Here is a tiny trained network, its code and every weight. The questions are about switching its units off for an input and a class, where a switched-off unit gives its printed mean instead of its output.

import numpy as np


def w(rows, s, z=0):
    codes = np.array(rows[::2]) - 128.0
    scale = np.full(codes.shape[1], s)
    scale[-1] = z or s
    return codes * scale


def f(y):
    return y / 2 * (1 + np.tanh(0.7978845608 * (y + 0.044715 * y**3)))


def log_softmax(a):
    a = a - a.max(-1, keepdims=True)
    return a - np.log(np.exp(a).sum(-1, keepdims=True))


def net(x, mask):
    res = np.array(x, float).reshape(1, 8) / 4 @ E
    y = f(res @ A[0][:, :-1].T + A[0][:, -1])
    res = res + np.where(mask, y, B[0][:, -1]) @ B[0][:, :-1]
    return log_softmax(res[-1] @ U[:, :-1].T + U[:, -1])


A, B = {}, {}
E = w([
[212,211,121,30],'x0',
[205,67,95,225],'x1',
[138,35,251,105],'x2',
[102,159,98,82],'x3',
[228,167,111,78],'x4',
[144,95,91,161],'x5',
[151,114,3,235],'x6',
[6,163,58,163],'x7',
],0.0065)
A[0] = w([
[129,139,123,89,30],'N1',
[154,143,87,164,81],'N2',
[138,143,152,69,135],'N3',
[139,171,146,71,135],'N4',
[134,141,117,71,50],'N5',
[143,196,136,56,162],'N6',
[53,131,109,149,142],'N7',
[155,112,204,157,5],'N8',
[151,106,172,135,146],'N9',
[98,114,113,134,84],'N10',
[181,66,188,123,93],'N11',
[20,134,92,158,153],'N12',
[97,111,112,131,102],'N13',
[127,113,120,121,66],'N14',
[152,142,17,181,194],'N15',
[60,130,110,147,158],'N16',
[71,120,112,141,99],'N17',
[167,125,5,183,78],'N18',
[137,125,149,130,132],'N19',
],0.017,0.0026)
B[0] = w([
[161,126,111,146,148],'N1',
[138,86,144,161,170],'N2',
[207,148,140,134,193],'N3',
[197,164,115,144,201],'N4',
[168,137,131,173,166],'N5',
[205,173,94,159,230],'N6',
[81,176,91,131,206],'N7',
[93,96,148,60,173],'N8',
[102,120,164,84,167],'N9',
[121,149,103,140,150],'N10',
[69,136,211,55,203],'N11',
[40,194,84,136,247],'N12',
[125,147,95,124,151],'N13',
[115,137,134,136,123],'N14',
[121,13,131,179,247],'N15',
[89,165,77,117,200],'N16',
[97,173,109,145,179],'N17',
[154,1,115,165,245],'N18',
[123,134,149,119,138],'N19',
],0.032,0.013)
U = w([
[209,154,77,146,25],'0',
[115,9,53,195,250],'1',
[107,111,152,56,254],'2',
[43,152,2,171,20],'3',
],0.0058,0.00062)

Each question gives the input, the list of numbers given to net, and the class t.
The units are the neurons (one row each of A and B). Each row of codes is followed by its name. A weight is (code - 128) times the scale printed after its matrix; where a second scale follows, it is the last column's (A, B and U).
mask holds one flag per neuron, in row order. A switched-off neuron (its flag False) gives its mean, the last column of its row in B, instead of its output. The means were averaged over made-up inputs and are rounded, as every weight is.
A unit's drop is (log p(t) with every unit on - log p(t) with that unit switched off) / (log p(t) with every unit on - log p(t) with every unit switched off).
top k neurons: the k neurons with the biggest drops, biggest first
drop when u is switched off: that unit's drop, to one decimal
input [0,-4,-7,6,-1,7,4,5], class 1: top neuron => N18
input [-8,5,-4,1,5,-3,-5,2], class 3: top 2 neurons => N18, N15
input [-1,-6,5,-5,3,-2,-7,-6], class 2: top 2 neurons => N11, N8
input [7,8,3,5,1,-5,-5,-7], class 2: top 3 neurons => N11, N8, N9
input [1,1,-4,1,-7,6,5,6], class 1: top 3 neurons => N18, N15, N2
input [-2,2,5,-4,-5,-4,7,-2], class 2: top 2 neurons => N11, N15
input [6,-6,5,0,3,-5,-5,-5], class 0: drop when N8 is switched off => 0.0
input [0,3,5,7,6,3,0,1], class 2: drop when N18 is switched off => 0.1
input [-3,7,-4,4,-3,-3,-6,-1], class 3: top 3 neurons => N18, N15, N11
input [5,7,-6,8,5,-3,-4,6], class 1: drop when N15 is switched off => 0.2
